Each row is followed by its class number. Each block has new classes, again numbered from 0 up, in any order.
[-0.88  0.01 -1.34  0.67 -0.17 -0.36  0.44  0.79  0.52 -0.77 -4.50 -0.05
 -0.01  0.81  0.50 -0.76 -0.98 -0.95 -0.26 -0.14 -0.39 -0.08 -0.61 -0.66
  0.41 -0.36 -0.43 -1.60 -0.56  0.38  1.10  0.02  0.55  0.48 -1.13 -1.23
 -0.50  0.58 -0.33  0.04 -1.97 -1.30  0.71  0.69  0.96  0.38  0.41  0.38
 -1.18] : 1
[ 0.99  2.44  2.73  0.30  0.32  0.05 -1.45 -0.18 -0.25  1.01  0.75  6.68
  0.31 -0.05 -1.45  0.22  1.02  2.28  0.33  0.01 -0.01  0.83  0.60  0.74
 -1.35 -0.31  1.15  2.38  0.68  0.93 -2.10 -1.37  0.31  0.29  1.48 -1.91
  0.98 -0.90 -6.91 -0.91  2.05  2.07  0.57  1.48 -1.40  1.13 -1.45  0.61
  2.58] : 2
[-1.38 -0.19 -1.60  2.50 -0.65 -0.26  0.91  0.37  0.50 -1.49  1.29  0.09
  0.22  1.37  0.08  6.12 -0.92 -2.48  0.10  1.38  1.12  0.17 -0.73 -0.55
  2.91  0.02 -3.08 -3.27 -0.30  0.07  0.58  0.75  0.80  1.48 -1.53  0.63
 -0.19 -0.97 -0.24  0.65 -1.24 -0.47  0.56 -0.08  1.23  2.63  0.94  0.40
 -0.98] : 1
[ 0.41 -0.60 -0.84 -0.25  0.07 -0.18  0.87 -0.73 -0.28 -0.07  2.02 -0.34
 -0.33 -4.46  0.47  0.80 -0.09 -1.21  0.17  0.30 -1.36 -0.75  0.28 -0.15
  0.50  0.97 -0.33 -0.33 -0.54 -0.90  1.20  0.54 -0.46 -0.38  0.54  1.10
 -1.61  0.95  0.52  0.12 -0.85 -0.57 -0.72 -0.72  0.32 -0.61 -0.07 -0.76
 -0.09] : 0
[ 0.97  0.29  1.42 -2.52  0.90  0.01 -0.75 -0.09 -0.66  0.32 -3.66  0.10
 -0.15 -0.96  0.70  0.58  1.42  2.72  0.37 -1.39 -0.61  0.32  0.26  0.51
  3.91 -0.23  3.07  2.98  1.11 -0.11 -0.63 -0.83 -0.81 -0.53  1.08 -0.57
 -0.53  1.01  0.66 -0.53  0.10  0.73 -0.38 -0.82 -1.21  0.13 -1.64  0.06
  0.86] : 2
[-0.64 -0.50  0.48 -1.34 -0.11  0.06  0.25 -0.69 -0.40  0.28 -0.22 -0.22
  0.50 -0.33  0.54  0.32  0.81  0.11  0.08 -0.20  0.14 -0.71  0.79  0.23
 -0.55 -0.12  1.00 -0.31  0.15 -0.23 -0.25  0.42 -0.51 -0.08 -0.52  0.18
 -0.52 -0.15  0.53 -0.23 -0.39  0.40 -0.12 -0.23 -0.18 -0.20 -0.16 -0.31
  0.39] : 0
[ 0.14  0.98  0.54  0.41  0.38  0.26  0.13 -0.08  0.09  0.16 -1.26  0.42
 -0.13 -0.23 -0.12 -0.15  0.25  0.78 -1.03  0.20 -0.41  0.36  0.04  0.28
 -0.54 -0.63  0.04  0.13  0.62 -0.31 -0.14 -0.54 -0.02  0.26  0.15 -1.15
  0.51 -0.29 -1.05  0.60  0.45  0.29  0.52  1.13  0.23  0.70 -0.71 -0.05
  0.39] : 2
[ 0.42  1.73  1.25 -0.62  0.41  0.01 -1.52  0.22  0.02 -0.01 -4.85  1.14
  0.18  0.44 -0.53 -0.93  0.22  2.27  0.61 -0.02 -0.43  1.31  0.29  0.50
 -2.93 -0.61  2.09  1.68  0.66  0.73 -0.63 -1.74  0.73  0.56  0.21 -2.15
  0.38 -0.06 -2.27 -0.07  0.72  1.22 -0.20  1.53 -0.20  0.72 -0.83  0.31
  1.64] : 2
[ 0.55 -0.57 -0.28 -0.29  0.38 -0.59  1.12 -0.06  0.09  0.30 -2.44 -0.58
 -0.57 -0.55  0.75  0.53  0.03 -0.25 -0.32 -0.99 -1.43 -0.43 -0.02 -0.12
 -0.44 -0.17  0.88 -0.43 -0.28 -0.39  0.96 -0.48  0.20 -0.12  0.23 -0.24
 -0.60  0.98  0.92  0.68 -0.33 -0.17 -0.40 -0.65 -0.07  0.27 -0.07  0.33
 -0.34] : 0
[ 0.82  0.54  0.90 -0.70 -0.05  0.35 -0.36  0.01 -0.40  0.36 -0.13  0.34
  0.60 -1.46 -0.46  0.46  0.50  0.96  1.73 -0.62 -0.49  0.07 -0.10  0.24
 -0.57 -0.34  1.09  1.83  0.18 -0.02 -0.56  0.41 -0.39 -0.30  1.51 -1.06
 -0.03  0.56 -0.72 -0.16  0.45  0.76  0.02  0.31 -0.23  0.22 -0.71 -0.06
  0.89] : 2
[-0.72 -1.35  0.23 -1.00 -0.01 -1.31 -0.41 -0.34  0.00 -0.41  2.06 -0.39
 -0.01  0.38  0.01 -0.07 -0.41 -0.63  0.54 -0.10  2.67  0.09 -0.27 -0.42
  0.00  0.01 -0.51 -0.71 -0.36 -0.44 -0.43  0.25  0.26 -0.51 -0.27  2.45
 -0.12 -0.61  1.56 -0.82 -0.28 -0.77 -0.90 -2.89 -0.97 -0.33  1.29  0.13
 -0.17] : 0
[ 1.02  1.27  2.09 -0.24  0.55  0.50 -0.72  0.05 -0.16  0.30 -2.91  0.48
 -0.36 -0.64  0.24 -0.11  0.81  1.55  0.38 -0.16 -1.64  0.25  0.19 -0.19
 -1.36 -0.42  0.77  1.73 -1.03 -0.04  0.13 -1.16  0.07  0.40 -0.24 -2.24
  0.19  0.17 -1.91 -0.14  0.61  0.53  0.23  1.07  0.33  0.64 -0.45  0.02
  0.18] : 2
[-0.99 -1.15 -1.73 -0.19 -0.28 -0.97  1.18 -0.53  0.49 -0.51 -3.93  0.28
 -0.37  0.28  0.88 -1.17 -0.87 -0.63  0.62 -0.12  1.43  0.38 -0.60 -0.40
 -0.95  1.00 -1.17 -1.02 -0.04 -0.10  1.11  0.95  0.75 -0.45 -0.72  1.39
 -1.06 -0.28  1.64  0.26 -2.00 -0.88 -0.66 -2.69  1.39 -0.72  1.72  0.84
 -1.50] : 1
[-0.82 -0.20  0.00  0.02 -0.01 -0.71 -0.02 -0.53  0.50 -0.20 -2.50  0.95
  0.21  0.19  0.35 -0.58  0.39 -1.17  0.30  0.54  0.67  0.11 -0.28 -0.48
 -0.99  0.25  0.34 -1.36  0.00 -0.26 -0.01  0.22  0.79 -0.22 -1.09  0.57
  0.21  0.24  0.51  0.03 -0.72 -0.29  0.90 -1.59  0.39 -0.94  0.67  0.44
 -0.13] : 0
[ 1.14  1.33  1.28 -0.18  0.27 -0.33 -0.70 -0.01 -0.23 -0.41 -1.03  0.14
 -0.10 -1.18 -0.26  0.38  0.38  0.69 -0.22 -0.05 -1.53 -0.24  0.08  0.34
 -0.03 -0.79  0.60  1.00  0.52  0.15  0.21 -1.45 -0.71  0.51  0.60 -1.70
  0.29  0.19 -1.68  0.35  0.03  1.45 -1.71  2.71  0.28  0.15 -1.21 -0.36
  0.29] : 2
[ 0.66  0.97 -0.70  2.15 -1.48  0.33 -3.80  0.94 -0.10  0.68  3.48 -0.13
 -0.52  0.65 -0.59 -0.35  1.14 -1.31 -0.57  0.63 -0.95 -0.34  0.08  0.46
  2.93 -1.10 -0.28  0.25 -0.74  0.34 -0.26 -0.62 -0.92  0.78  0.45 -2.20
  0.85 -0.92 -2.67  0.35  0.70  0.39  0.48  3.92  0.87 -0.32 -0.57 -0.74
 -0.19] : 2
[ 0.13 -1.13 -0.79 -0.26  0.08  0.82  0.31 -0.21 -0.52  1.59  1.90 -0.21
 -0.18 -0.18 -0.07  0.43  0.10 -0.58  0.22  0.18 -0.05 -1.03 -0.26  0.34
  0.75 -1.01 -0.40 -0.31 -0.16  0.09  0.45  0.37 -0.59 -0.96 -0.09  1.20
 -0.60  1.24  1.41 -0.44 -0.61 -0.61 -0.96  0.44 -0.76 -0.23  0.47 -0.36
 -0.42] : 0
[-1.35 -0.31  0.11  2.08 -0.17 -0.28  0.31  0.25  0.34  0.00  4.20 -0.23
  0.39  0.17 -0.39  0.16 -1.06 -1.82  0.09  1.38  2.38  0.24  0.20 -0.35
  2.96  0.09 -2.15 -2.08  0.23  0.36 -0.54  1.35  0.74  0.25 -0.73  2.53
  0.52 -1.45  0.09 -0.31  0.22 -0.75  0.22 -1.26  0.31 -0.11  1.72  0.23
  0.11] : 1
[-0.01 -0.15 -0.28 -0.38 -0.02 -0.37 -0.29 -0.36  0.21 -0.30 -0.93  0.21
 -0.43 -1.19  0.43 -0.25  0.86  0.26 -0.73 -0.24 -0.11 -0.11  0.47 -0.22
 -1.01  0.03  0.75  0.37  0.20 -0.70 -0.34 -0.26 -0.06 -0.04  0.60 -0.74
 -0.48 -0.32 -0.28 -0.53  0.11  0.61  0.23 -0.39 -0.27  1.21  0.48 -0.52
  0.25] : 2
[-0.14  0.26 -0.35 -0.39  0.40 -0.16 -1.10 -0.31 -0.59 -0.03 -4.34  0.55
  0.76  0.34 -0.36 -1.10 -0.12  0.67 -0.60 -0.29  0.61  0.86 -0.39 -0.22
 -1.40 -0.23  0.22 -0.34 -0.27 -0.26  0.08 -0.37  0.35  0.19 -0.22 -1.03
  0.27 -0.59 -0.54 -0.30 -0.13  0.17  0.60  1.09 -0.33  0.95  0.50  0.19
  0.26] : 2
[ 1.03  1.90  2.97  3.12 -0.57  0.23 -0.79  0.39 -1.36  0.73  6.91 -6.04
 -0.40 -1.30 -1.53  1.76  0.56 -0.55 -0.24 -0.02 -0.07 -0.29  0.58  0.58
  2.67 -0.86  0.55  2.10 -0.16  0.77 -2.12  0.00 -0.78  0.96  0.95 -0.56
  2.21 -1.29 -2.73 -1.48  1.98  0.80  0.74  3.31  0.29  0.10 -1.58 -0.53
  1.81] : 2
[-0.85 -1.51 -0.77 -1.30 -0.32  1.31  1.22 -0.35 -1.41  0.37  1.62 -0.45
  0.42 -0.03 -0.57 -0.21 -0.37 -1.21  0.12  0.29 -0.08 -0.15 -0.34  0.09
 -1.18  0.54 -0.03 -1.03  0.06 -0.90  0.96  0.84 -0.01 -0.48 -0.52  1.98
 -0.35  0.28  2.17 -0.14 -1.30 -0.89 -1.19 -2.52  0.21 -0.81  0.86 -0.30
 -0.39] : 1
[ 0.05 -0.85  0.15 -1.71  0.23 -0.09  0.21 -0.53 -0.11 -0.05  2.20 -0.63
 -0.07  0.13  0.37  0.89  0.24 -0.11  0.49 -0.55  0.21 -0.61  0.17 -0.21
  0.90  0.82  0.29  0.09 -0.24 -0.56  0.17  0.00 -0.71 -0.40 -0.22  1.90
 -0.01  0.80  1.82 -0.82 -0.02 -0.01 -0.79 -1.80 -0.08 -0.59  0.35  0.10
  0.09] : 0
[-0.51 -0.14  0.06  0.36 -0.49 -0.43  0.42 -0.39 -0.08 -0.40  1.11  0.53
  0.54  0.40 -1.12  0.02 -1.02 -0.20  0.67  0.65  2.25  0.08  0.51 -0.82
  0.31  0.31 -1.19 -0.76  0.60  0.20 -0.65  0.51  0.14  0.05  0.65  2.12
  0.27 -1.79  0.81 -0.48  0.17 -0.33 -0.42 -1.72 -0.20  0.34  1.46  0.76
  0.53] : 0
[ 0.45 -0.57  0.58 -1.24 -0.61 -0.64  0.03 -1.04 -0.82  0.24  0.91 -0.32
 -0.02 -0.95 -0.17  0.59  0.33  0.43  0.03 -0.49  1.47 -1.31  0.60 -0.05
 -1.13 -0.29  0.55  1.00  1.23 -0.26  1.31  0.07  0.42 -0.46 -0.13  1.02
  0.08 -0.08  0.37 -0.53  0.19 -0.25  0.34 -1.74 -0.04  0.03  0.30  0.17
  0.71] : 0
[ 0.66 -0.19 -1.52  0.25 -1.02  0.07  1.55 -0.08 -0.09  0.15  0.84  0.05
 -0.13 -0.94  0.55  0.31  0.26 -0.98 -0.06  0.18 -1.75 -1.04  0.52  0.13
  1.57 -0.37 -0.07 -0.77 -0.54 -0.42  1.28 -0.20 -0.88  0.73  0.40 -1.02
 -0.85  0.49 -0.20  0.26 -0.54 -0.49 -0.01  2.17  1.01  0.18 -0.35 -0.60
 -1.33] : 2
[-0.05 -0.87 -1.86  1.30 -0.47  0.08  3.23  0.00  0.13 -0.14  5.74 -1.07
 -0.69 -0.36  0.54  0.68  0.27 -2.23  0.45  0.45 -0.97 -1.43 -0.08 -1.32
  4.04  0.21 -2.35 -1.03 -0.91 -0.23  1.04  0.94 -1.07  0.18  0.37  0.75
 -0.39  0.29  1.66  0.04 -0.40 -0.76 -0.30  0.82  1.09 -0.42 -0.20 -0.76
 -1.18] : 1
[ 0.18  1.06  1.50 -0.58 -0.02  0.09 -1.52 -0.05 -0.60  0.05 -0.12  0.18
  0.14  0.96 -0.49 -0.45  0.08  1.61 -0.14  0.20  0.42  0.80  0.02  0.16
 -1.07 -0.66  0.26  0.78  0.34  0.51 -0.90 -0.25  0.73 -0.68 -0.04 -0.34
  0.90 -0.73 -1.13  0.44  1.18 -0.07  0.69 -0.49 -0.20  1.22 -0.39  0.00
  0.87] : 2
[ 0.18  0.17  0.17 -1.21  0.23  0.36 -0.61  0.17  0.18  0.29 -5.74  1.36
 -0.18 -0.44 -0.08 -1.00  0.09  0.78 -0.51 -0.59 -0.25  0.91 -0.26 -0.02
 -2.14 -0.20  1.02  0.35  0.47  0.95  0.32 -0.29  0.57 -0.80 -0.01 -1.00
 -0.16  0.55 -0.45  0.11 -0.13 -0.15  0.41 -1.18  0.05  0.56  0.76  0.18
  0.44] : 2
[-0.88 -0.25  0.11 -1.69 -0.03 -0.11  0.34 -1.31  0.17 -0.56  2.63 -0.84
 -0.23  0.28 -0.39  0.39 -0.69 -0.79  0.40  0.39  1.63 -0.19  0.10 -0.15
  1.24  0.09 -0.72 -0.95 -0.16 -0.82 -0.23  0.93  0.42 -0.61 -0.28  2.23
 -0.63 -0.28  1.28 -0.09  0.29 -0.44 -0.49 -1.46  0.23 -1.63  0.76  0.16
  0.90] : 0

A new block, with new classes numbered from 0.
[-1.37 -0.15  0.48  0.54  0.06  0.30 -2.54  0.59  0.53 -0.03  1.14  1.06
 -0.38  1.75  1.44 -3.24  0.38  1.17 -1.22  0.95 -0.83 -0.21 -1.81  2.02
  1.01  0.61 -2.13 -1.53 -0.06 -0.37  0.81  0.97 -0.98  1.42  0.31 -2.05
  0.01 -0.13 -1.35 -0.08 -0.24  1.69  0.02  0.02  0.49 -1.21  0.26  1.30
 -1.64] : 0
[-0.33  0.43  0.37 -0.29 -0.74 -0.48 -0.35 -1.32 -0.32  0.10  1.01 -0.57
  0.43  2.06  0.67 -0.86  0.32  0.24  0.39  0.26 -0.87  0.40 -0.86  2.22
 -0.99  0.36  0.02  0.07 -0.17 -0.22 -0.13  0.11 -1.21  0.25  0.40 -0.95
  0.02  0.40 -0.76 -0.29  0.46 -2.55 -0.24  0.67 -0.88 -2.33 -0.87  0.00
 -0.25] : 0
[-1.44  0.63 -0.05 -0.11 -0.48 -0.56 -1.18 -0.65  0.40  0.33 -1.03  0.19
 -0.31  2.19  1.03 -1.04 -0.26  0.76 -0.51  0.73 -0.67 -0.55 -1.38  0.69
  0.53 -0.35 -1.07 -0.96 -0.07  0.26  0.14 -0.46 -0.02  0.48  0.34 -1.48
 -0.33 -0.24 -1.05 -0.38 -0.29 -0.03 -0.79  0.16  0.04 -1.32  0.01  0.23
 -1.15] : 1
[-0.82  0.77 -0.25 -0.10 -1.10 -0.61 -1.35 -1.22 -0.06 -1.02  2.85 -1.75
  0.71 -1.48  1.30 -3.36  0.84 -0.12  0.35  0.53 -1.15  0.54 -1.43  1.07
  0.04  1.57 -0.60 -2.78 -0.36 -2.65 -0.38  2.31 -1.61 -0.24  0.81  0.10
 -0.50  2.26  0.28 -0.37  0.94 -1.70 -0.30 -0.04 -2.43 -0.32 -0.62  0.59
  0.85] : 0
[ 0.23 -1.57  0.38 -0.57  0.70 -1.53 -0.99  1.48  0.52  1.46 -0.18  0.08
  1.57  3.35 -0.88  0.88  1.36 -0.36 -0.14  0.52 -1.55 -0.29  0.77  2.05
 -1.22  0.26  1.99  0.86 -0.36  0.63 -0.54 -2.09 -1.31 -0.96  1.62 -2.74
 -1.01  0.60 -2.89 -0.57 -0.39 -0.17  1.51  1.37  2.10 -2.65 -0.56  0.22
 -2.39] : 0
[-1.07  0.85 -0.35 -0.26 -1.04 -0.13 -0.78 -1.14  0.10 -0.59  1.28 -1.34
  0.30 -0.96  1.15 -3.34  0.21  0.37 -0.09  0.75 -1.26  0.52 -1.74  0.07
  0.44  1.15 -1.27 -1.50 -0.32 -1.72 -1.21  0.98 -0.84  0.30  0.69 -0.61
 -0.52  1.70  0.75 -0.43  0.10 -0.61 -0.94 -0.01 -1.04  0.17 -0.83  0.51
  0.29] : 0
[-1.68  0.47  0.13  0.93 -2.32  0.70 -1.17 -1.69 -0.28 -0.76  1.31 -1.38
  0.82 -3.14  2.10 -3.96 -0.80  1.11 -1.05  0.65 -0.75  0.32 -2.98 -1.47
  1.79  0.72 -0.01 -1.06 -0.41 -1.41 -0.38 -0.95  0.00  0.82 -0.07 -0.32
 -0.13  0.70 -0.03 -0.18  0.71  0.16 -2.85 -0.11 -0.06  0.83 -0.06  0.60
  0.06] : 1
[-1.26  0.88 -0.48 -0.26 -2.09 -0.52 -0.20 -1.20  0.09 -0.32  0.06 -1.74
  0.48 -0.33  0.70 -2.58 -0.21  0.08 -0.22  0.97 -1.71  0.17 -1.94 -1.41
  0.81  0.07 -0.07 -0.09 -0.52 -0.13 -0.29 -1.22 -0.12  0.31  0.47 -1.16
 -0.65  1.40  0.63 -0.67 -0.30  0.11 -1.50  0.39  0.47 -0.09 -0.49  0.06
 -0.55] : 1
[-1.64  1.45 -0.66 -0.21 -2.30  0.42 -0.26 -0.88  0.40 -0.23  0.59 -0.64
 -1.07  1.64  0.19 -2.31  0.13 -0.82  0.05  0.55 -1.64 -0.33 -1.34  1.36
  0.45  0.43 -2.44 -1.55 -0.44  0.38  0.74  1.20 -0.51  1.08 -0.86 -0.90
 -0.39  1.00  1.56 -0.77 -0.50  1.25  0.09  0.05 -0.95 -0.19 -0.18  0.76
 -1.14] : 1
[-1.97  1.15 -0.78  0.61 -1.52 -0.55  0.28 -0.57  0.44 -0.23 -1.61 -0.17
 -0.80  1.35  0.84 -0.84 -0.80  0.14 -0.65  0.60 -1.22 -0.68 -1.43 -0.57
  1.43 -0.56 -1.29 -1.83 -0.18  0.94  0.31 -0.18  0.75  1.10 -0.50 -0.78
 -0.29 -0.29  0.38 -0.57 -0.67  1.65 -1.00 -0.24  0.10 -0.08  0.29  0.46
 -1.18] : 1
[-1.98  0.42  0.31  0.44 -0.41 -0.07 -0.34 -1.21  0.13  0.16 -1.83  0.33
 -0.12  2.74  2.36 -1.39 -0.74  2.09 -1.20  0.58 -0.42 -0.82 -2.86  0.04
  1.19 -0.89 -0.58 -0.97 -0.07  0.25 -0.07 -1.03  0.26  1.18  0.40 -1.50
 -0.86 -0.97 -1.99 -0.15 -0.50 -1.30 -1.64 -0.15  0.74 -1.64 -0.29  0.42
 -1.11] : 1
[-1.65  1.39 -0.73 -1.40 -1.19 -0.20 -1.02 -1.37 -0.07 -0.22  1.57 -1.89
  0.38  1.20  0.37 -3.47  1.36 -0.65  0.34  1.32 -2.48  0.38 -2.12  0.82
 -0.09  0.95 -2.23  0.18 -0.82 -1.06  0.14  1.57 -0.97  1.18  1.42 -1.69
 -0.94  2.81  1.78 -0.61 -0.72 -0.53  0.12  0.11 -0.47 -0.28 -1.58  0.94
 -0.16] : 0
